Rows with their classes:
1, 1, -2, 1, 1, -2, -11, 5, 1, -2, 5, -3, 6, -9, -4, 3, 6, 6, 10, -6, -8, 5, 10, -4, 2, 1, 2, -3, -5
<87>
2, 1, -2, 2, 0, -1, -3, 3, 3, -4, -6, -3, -4, 0, -2, 4, 4, 4, -14, -3, -12, -1, 6, 0, 2, 3, 3, -5, -8
<87>
-2, 0, -3, -3, 0, 3, -18, 2, 2, -2, 16, 6, 1, -12, -1, 2, 3, 6, 16, -1, 10, 4, 6, -5, -3, -1, 1, 0, 6
<79>
-1, 0, -1, -1, 2, 5, -14, 1, -3, -3, 1, -1, 6, -16, -1, 2, -1, 3, 19, -2, 0, 2, -8, 1, 0, -5, -6, 4, 4
<91>
-3, 0, 0, -3, 2, 3, 1, 1, -3, -2, 10, 0, -7, -2, 4, 0, -2, -3, 7, 2, 4, -3, 1, -3, -3, -2, -2, 4, 4
<79>
-4, -4, -7, 2, 3, 6, -12, -2, 4, 4, 27, 10, 12, -11, -8, 1, 2, 0, -24, -6, 2, 4, 5, -7, 3, 2, -14, -3, 1
<92>
1, 1, -1, 2, 2, 4, -6, 1, 4, -7, 2, -2, -6, -5, -6, 7, 5, 12, 19, -5, -5, -3, 13, -3, 4, 3, 6, -8, -9
<87>
1, -1, 1, -1, 0, 2, -23, -4, -5, 1, 9, -6, 10, -12, -4, 1, -3, -1, 19, -2, -5, 1, 5, 1, -2, -1, -4, 3, 5
<91>
-1, 1, -6, 1, 1, 0, -22, -6, 19, -2, 23, 4, -1, -7, -1, -1, 1, 4, 6, 0, -4, 0, 2, -3, -6, -9, -8, 0, -3
<90>
-1, 0, -2, -2, -1, 3, -24, 3, 1, -1, 12, 7, 8, -16, -2, 4, -2, 5, -3, -1, 1, 5, -4, 0, 1, -5, 1, 2, 5
<91>
0, -2, -1, 0, 1, -5, -14, -1, -13, -2, 13, 15, 11, -19, -6, -5, -1, -1, 17, -6, 9, 8, 7, -2, 4, -7, -7, 2, 3
<91>
-2, -1, 1, 0, 2, 5, -5, -4, 10, 3, 5, -1, -4, 0, 3, 0, -3, -2, 2, 5, 5, -3, -4, -1, -2, 0, -2, 0, 3
<92>
0, 0, 0, -3, -1, 3, -14, 0, -7, -5, 4, 3, 0, -13, -5, 2, -2, 5, 38, 0, 5, 3, 3, -1, -4, -5, 1, 2, 4
<91>
1, -2, -3, 2, 0, 1, -24, -4, 4, 0, 14, 0, 4, -6, -8, 4, 5, 7, -19, -5, -7, 1, 19, 3, 3, 10, 2, -6, 0
<87>
0, 1, 2, -2, -1, -2, 10, 0, 4, -1, -19, -1, -11, 1, 8, -6, 1, -7, -15, 3, -6, 2, -12, 3, -4, -5, -3, 5, 0
<90>
-2, 1, 2, -2, -2, 3, -4, -3, 13, -2, -5, -4, -4, 0, 3, -4, -2, -4, -11, 4, -6, -1, -5, 3, -6, -4, 0, 2, 3
<90>
-4, -1, -1, -1, 1, 4, 5, 5, 4, -2, 11, 8, 3, -7, -1, -2, 1, 1, -2, -2, 4, 3, 1, -5, 3, -5, -1, -2, -2
<89>
-1, -1, -2, 1, 3, 1, -2, 3, -13, 0, 12, 3, 4, -4, -4, 7, -2, 4, 24, -1, 9, 1, 4, -4, 1, 0, 1, 0, 2
<82>
0, 0, 0, 1, 0, 5, -15, -4, 16, -2, -4, -4, -12, -3, -3, 3, 3, 4, -22, 2, -5, -2, 15, 1, 4, 12, 8, -10, -1
<87>
-4, -2, -2, -2, 4, 4, -5, -6, 3, 0, 16, 7, 1, -4, -2, 0, -2, 2, -8, 0, 13, -3, 0, -4, 5, -1, -6, -1, 6
<92>
-1, 1, 3, -1, 0, 4, -7, 2, -6, -2, -10, -5, 11, -9, 1, 2, -3, 1, 19, -2, -2, 1, -11, 5, 3, -5, 1, 5, 4
<91>
-2, -3, -6, 2, 3, 0, -3, -3, 2, 3, 19, 9, 10, -7, -5, -3, 1, -2, -16, -4, 7, 3, 1, -6, 4, -1, -12, 0, 0
<92>
0, -2, -4, 2, 0, 1, -1, 2, -7, -1, 15, 7, 12, -3, -8, 4, 1, 7, 17, -6, 5, 2, 4, -5, 1, -1, -4, -1, -3
<82>
-1, -1, 0, 1, 1, 3, -5, -1, 4, -1, 3, 3, 0, -9, -5, 0, 1, 1, -8, -2, -2, 2, 13, -2, 6, 3, 2, -7, -2
<87>
0, -1, -1, 1, 1, 0, 4, 2, -9, -3, 15, 3, 10, -1, -6, 2, 0, 6, 28, -4, 8, -1, 2, -5, 0, -3, -3, 0, -2
<82>
1, -1, -4, 2, 2, 2, 7, 3, -1, -2, -5, 12, -14, -7, -2, 2, 3, 3, 13, 1, 10, 6, 6, -5, 2, 4, -2, -6, -3
<89>
-1, 0, 0, 0, 0, 4, -15, 2, 1, 1, 4, -2, 7, -8, -1, 1, -2, 0, -4, 0, -4, 2, -8, 2, -2, -3, -2, 3, 4
<91>
1, 0, -2, 1, -2, 0, -14, 2, -8, 3, 3, 5, 9, -12, -3, 2, -2, -3, 2, -1, -1, 8, -1, 0, 0, -1, -5, 2, 2
<91>
-1, 0, -1, 0, 1, 5, -7, 2, -7, -1, -2, 1, 4, -12, 1, 2, -3, 0, 38, 0, 5, 3, -13, 1, -2, -9, -10, 7, 4
<91>
-1, -2, -5, 0, 3, 2, -13, -6, 8, 1, 17, 9, -3, -8, -1, 0, -1, 2, 11, 0, 10, 3, 3, -5, 0, -1, -9, -1, 3
<92>
1, 2, 2, -1, -3, -1, 4, 1, 7, 0, -12, -3, -16, 4, 6, -2, -2, -8, -6, 6, -8, 1, -1, 3, -8, -1, 2, 2, -2
<90>
2, -1, -4, 3, 0, -1, -8, -6, 3, -2, 5, 5, 10, -6, -8, 1, 3, 7, 6, -5, -3, 3, 10, -1, 2, 0, 3, -4, -5
<87>
0, 0, 0, -1, 1, 0, -12, 1, 8, -1, 5, 0, -2, -8, -1, -1, 6, 1, -7, -3, -4, 2, 13, -3, 1, 4, 3, -5, -1
<87>
0, 0, -2, -1, 1, 2, -5, 1, 2, 1, -3, -7, -8, -2, 1, 1, 7, 1, -1, -1, -3, 0, 12, -3, -1, 8, 4, -3, 1
<87>
1, 3, 0, -1, -2, 0, 7, 5, 9, -3, -19, 2, -13, 1, 3, 0, 2, 3, -11, 3, -1, 3, -2, 2, 0, 1, 11, -6, -4
<87>
-4, -3, 0, 0, 1, 6, -4, -3, 12, 4, 7, 5, 4, -4, 0, -3, -2, -1, -28, 1, 6, 1, -2, -4, 3, 2, -1, -3, 5
<92>
1, 1, -5, 1, 1, 2, -14, 0, 8, -4, 2, 0, 0, -7, -6, 6, 6, 13, 4, -5, -7, 0, 7, -2, 1, 2, 0, -5, -6
<87>
0, 0, -3, 0, 0, 3, -15, -3, 14, 0, 9, -1, -2, -2, -3, 3, 0, 3, -24, 0, -7, -2, 4, 0, 1, 2, 0, -5, -2
<87>
-1, -2, 0, 0, -2, 2, 7, 2, -4, -3, 9, 1, 7, 2, -6, 4, 0, 9, 24, -1, 6, -2, 1, -2, -3, -2, 3, -1, 0
<82>
-2, -1, 1, 4, 1, 6, 9, 5, -2, 5, 2, -1, 17, -3, -4, -3, -1, 1, 23, -2, 6, 5, 7, -3, 1, 5, 4, -6, -1
<89>
-5, -2, 0, 10, 4, 9, 31, 12, -7, 3, -1, 0, 7, 3, 1, 0, 2, 0, 7, -4, 12, -1, -5, -7, 7, 4, -1, -3, 0
<89>
-1, 0, -1, 0, 3, 0, -17, -1, 7, -2, 11, -2, 0, -12, -2, -2, 5, 0, 6, -5, -6, 0, 15, -5, 4, 0, -2, -2, -2
<87>
-3, -1, 0, 1, 3, 3, -6, -1, 0, 3, 11, 4, 5, -5, -1, -1, -3, -5, -17, 0, 4, 1, -1, -1, 4, 0, -4, 0, 5
<92>
0, -1, 2, 1, -2, -3, -8, -2, -11, 0, 3, 5, 10, -13, -5, -4, -5, -4, 27, -1, 3, 7, 2, 2, -2, -7, -3, 3, 3
<91>
-1, 1, 1, -2, 0, 3, -1, 1, 6, -2, -2, 2, -6, -5, 1, -2, -1, -3, 6, 2, -3, 3, 0, 0, -5, -4, -2, -1, -1
<90>
0, 1, 0, 1, -1, 5, -7, 1, 9, -4, 4, -3, -1, 0, -4, 6, 0, 6, -9, -1, -9, -3, 3, 1, -1, 1, 4, -5, -5
<87>
0, 0, -2, -3, 0, 2, -17, 1, 3, 0, -2, 4, -2, -13, 5, -1, 0, -3, -11, 1, -2, 4, -14, 1, 0, -7, -8, 6, 6
<91>
-2, -3, 1, -3, 2, -2, -3, -1, -10, -3, 10, 8, -10, -10, 1, -2, -3, -4, 20, 1, 12, 1, 10, -5, 3, -2, -1, 0, 5
<79>
-1, 0, -2, -1, -1, 7, -6, 3, 2, -5, 7, -2, 1, -5, -1, 8, -8, 3, -6, 1, -6, -4, -13, 2, -1, -6, -3, 2, 0
<91>
0, 2, -3, 0, 4, 3, -9, 2, 4, -4, 5, 1, -1, -9, -3, 4, 9, 8, -2, -7, -2, -2, 12, -7, 5, 5, 0, -6, -4
<87>
-2, -2, -2, 0, 0, 1, -1, -5, 2, 3, 4, 9, -4, -5, 0, -4, -1, -5, -15, -3, 9, 1, 0, -2, 6, 1, -9, -1, 2
<92>
1, 1, 0, -1, 1, -1, -9, -1, 8, -2, -5, -1, -5, -5, 1, -1, -2, 5, 5, -2, -3, 1, 8, 0, 1, 2, 3, -3, -2
<87>
-3, -2, 0, 0, 2, 5, -5, 1, 4, 4, 11, 2, 3, -5, 1, -1, -1, -6, -38, 0, 0, 0, 4, -3, 7, 6, -1, -3, 4
<92>
-1, -3, -5, -3, 0, 7, -14, -2, 13, -3, 11, -3, -9, -6, 1, 1, 3, 2, 2, 2, -3, -3, -2, -1, -6, -3, -6, 2, 2
<90>
1, 0, 0, 0, -1, 2, -6, 3, -15, -3, 4, 1, 7, -13, -5, 2, -4, -2, 15, -2, -5, 4, 0, 0, 0, -3, -6, 2, 0
<91>

Rows, each with its class:
-1, 3, -3, -2, -6, 2, 1, -2, -2, 2, -1, -5, -3, -3, 7, -4, 2, 0, 1, 2, 1, -16, -2, 3, 2, -4, -1, -8, -2
Gb
-1, 6, -3, -5, 1, -1, 0, -1, -4, 3, -2, -5, -4, 1, 9, 0, 2, 0, -2, 0, 6, -17, 3, 4, -4, -6, -11, -16, -6
Gb
1, 0, -7, 4, -3, 1, -4, -2, 1, 7, -4, -6, -5, 1, 6, -3, 1, 0, 5, -1, 0, -9, -4, 3, 3, -1, 3, -20, -3
BH
0, -2, -2, 6, -6, -6, -1, 1, 1, 1, 3, 1, -8, 1, -2, 1, 2, -2, 2, -1, -4, 0, -4, -1, 1, 5, 4, -12, -5
BH
3, -3, -8, 4, -1, -6, -13, -1, -2, 7, 0, -6, -7, -1, 3, -3, 4, -3, 0, 3, -10, -12, 0, 3, 4, 1, -1, -17, -6
DZ
-1, -6, 0, 9, -3, -6, 3, -1, 0, -2, 2, 2, -2, 2, 6, 6, -2, -4, 0, 0, -6, 3, -1, 3, -1, -1, 6, -11, 0
Gb
-4, -2, 2, 7, 0, -7, 6, 1, 2, -4, 2, 8, 1, 5, 2, 9, -3, -2, -1, 1, 3, 4, 0, 2, -4, -3, 2, -13, 2
Gb
-2, -2, 0, 9, -3, -2, 2, 0, 0, 1, -1, 2, -6, 0, 4, 3, -3, -1, 2, 1, -2, -7, -1, 0, 3, 1, 20, -13, -6
Gb
-5, 5, -4, 2, 4, -2, -4, 1, -2, 3, -2, -5, -2, -1, 10, -1, 5, -1, 5, -1, -1, -12, 3, 7, -5, -4, -5, -13, 1
BH
-1, 7, -3, -6, -1, 1, -5, -3, -3, 7, -1, -1, -2, 3, 6, 2, -1, 0, -2, 2, 2, -19, 0, 2, -1, -4, -7, -20, -7
Gb
0, 6, -4, -5, -2, 1, -6, -3, -3, 3, -1, -4, -1, 0, 9, -4, 3, 2, 9, 1, 0, -19, 0, 3, -1, -6, -4, -15, -6
Gb
-1, -1, 1, 5, -2, -5, 3, 0, 1, -3, 3, 2, -5, 1, -1, 2, -1, -1, 0, 3, -1, -2, -2, 5, -1, -1, -1, -16, -3
BH
-1, -2, 3, 7, -7, -2, 2, 0, -1, -3, 0, 0, 1, -1, 5, -1, -1, -2, 2, 1, -3, -3, 2, 3, 2, 2, 7, -2, -1
Gb
3, -3, -10, -1, 2, 5, -8, -1, -1, 7, -1, -9, -3, -2, 1, -10, 4, 2, 2, -1, -6, -4, -3, 0, 5, 1, -1, -1, 2
DZ
-1, -2, -4, 6, -3, -10, -1, 1, -1, 1, -2, -3, -6, 0, 4, 2, 1, -3, 2, 0, -4, -1, -1, 4, 1, -2, 0, -10, -2
BH
1, 6, -5, 2, -5, -2, -15, -2, -1, 1, 2, -3, -4, 0, 9, 1, 2, 3, 2, 2, 0, -19, 1, 6, 2, -5, 2, -13, -4
Gb
-1, -4, -3, 5, -3, -4, 0, 3, -1, -1, -3, -7, -9, -1, 5, -2, 2, -1, 1, -1, -5, -1, -1, 9, 2, 2, 1, -8, 1
BH
1, -1, 0, 4, -3, -2, 0, 1, 0, -3, 2, -8, -5, -1, 5, -1, 1, 3, 4, 0, -2, -2, 2, 4, 2, 0, 9, 0, -2
Gb
0, 2, 1, 2, -4, -3, 6, 0, -1, -2, 3, 5, -4, 2, 1, 5, -4, -2, -4, 0, 1, -2, -2, -1, 1, -2, 0, -14, -3
BH
-3, 5, -1, -6, 4, -3, 3, 2, -3, 2, 0, -3, 0, 0, 1, 0, 0, 1, -9, 1, 1, 1, 2, 3, -8, -3, -11, -12, -3
Gb
1, -1, -7, 8, 2, -1, -11, -1, -2, 6, -1, -10, -4, -1, 2, -6, 6, -1, 6, -1, -5, -11, 0, 4, 4, 1, -4, -6, -2
DZ

Rows with their classes:
5, -6, 1, -1, -2, -1, -3, 1, -2, -1, 2, -2, -2, 6, 1, -4, -2, 1, 0, 0, -1, 3, -3, 1, 2, 2, -3, 3, -1
Y
4, -1, 0, 4, 1, -4, -4, -8, -2, 0, 1, 5, -4, 1, 1, -1, -1, 4, -1, -1, 3, 2, -5, -3, 10, 3, 0, 0, 7
A
4, -5, 5, 5, -2, -12, -3, -2, -2, -1, 6, 1, -4, 4, 1, -4, 8, 0, 1, -2, -2, -1, -5, -3, 5, 7, -1, -2, 5
A
-4, 5, -2, -3, 5, 0, -1, -2, -2, -5, 4, 4, 0, 5, -3, 0, 6, 5, 4, 4, 2, 5, 4, -2, 0, 7, 0, -2, 0
A
-4, -1, 1, 3, 2, -1, 1, -4, 0, 1, 3, 3, 6, 5, -1, 2, 10, 5, 0, 1, 0, 3, 0, 0, -5, 4, 2, -2, 2
Q
7, -7, 5, 4, -4, -6, -1, 1, 0, -3, 4, -1, 0, 4, 3, -3, 18, -1, 1, -5, -3, -2, -7, -1, 5, 1, 1, -6, 5
Q
10, -8, 0, -7, -2, 9, -1, 5, -1, 3, -3, -8, 0, 5, 3, -4, -10, 0, -2, -5, -2, 2, -5, 5, 5, -4, -2, 7, -9
Y
6, -7, 4, 4, -5, -3, 0, 4, 0, -1, 6, -2, 0, 10, 1, -3, 13, 0, 0, -4, -4, -1, -5, -1, 5, 4, -3, -1, 1
Q
6, -8, 7, 5, 1, -8, -3, -1, -1, -13, 3, 2, 0, 4, 3, -3, 5, 0, -2, -1, -3, 1, -4, -4, 7, 7, 1, 1, 9
A
-4, 3, 1, 4, -5, -3, 1, -3, 0, -4, 12, 4, -5, 2, -1, -3, 7, 4, 4, 3, 1, -2, -1, 0, 4, 0, 4, -9, 6
Q
11, -12, 9, -1, -4, -7, -3, 5, -2, -1, 2, -4, 0, 6, 5, -4, 7, -8, -1, -6, -5, 1, -6, -1, -1, 6, -4, 3, 2
A
3, 5, -5, -5, -1, 2, 1, 3, 2, 2, -2, -4, -10, -2, -2, -2, -3, -1, 0, -2, 0, -4, -1, 0, 8, -6, 3, -3, -2
J
2, -3, 4, 1, -1, -7, -5, -4, -1, -5, 6, -1, -5, 13, 3, -1, 15, 2, 5, -2, -1, 0, -1, -5, 3, 8, -1, -5, 3
Q
5, -8, 2, 1, 0, -4, -2, 0, 2, -3, 0, -3, -9, 10, 5, 0, 18, -2, 0, -7, -3, -1, -8, 2, 0, 6, -7, 0, 3
Q
5, 4, 2, 0, 4, -6, -6, -6, -2, -7, 4, 4, -11, -1, 0, -1, 1, 5, 0, -3, 2, 1, 1, -7, 2, 9, -3, 1, 7
A
-1, 3, -3, 5, 1, -3, 1, -4, 2, -1, 2, 1, -2, 2, -1, 0, 6, 3, 3, -1, -1, -1, -3, 1, 4, 1, 1, -1, 3
Q
7, -5, 5, 6, -6, -2, -1, 3, -4, 4, 1, 1, 0, -4, 4, -2, -10, -3, -2, -4, 0, 0, -4, 1, 3, -2, 2, 2, 4
P
1, -6, -2, -2, -4, 3, -1, 2, 0, 1, -7, -5, 4, 1, 4, 2, -1, -3, -3, -1, -4, 0, -4, 1, -5, -1, -4, 6, -7
E
2, -6, -2, -1, -3, -1, -1, -2, 2, -6, 1, -3, -2, 9, 2, -2, 14, 0, 1, -3, -4, -3, 4, 2, 3, 0, -1, -4, -2
Q
-8, 7, -5, 1, 7, 5, 0, -10, -1, 3, -1, 5, 5, -4, -4, 6, -14, 7, 2, 8, 4, 10, 10, 1, -7, 2, 0, 3, -1
Y
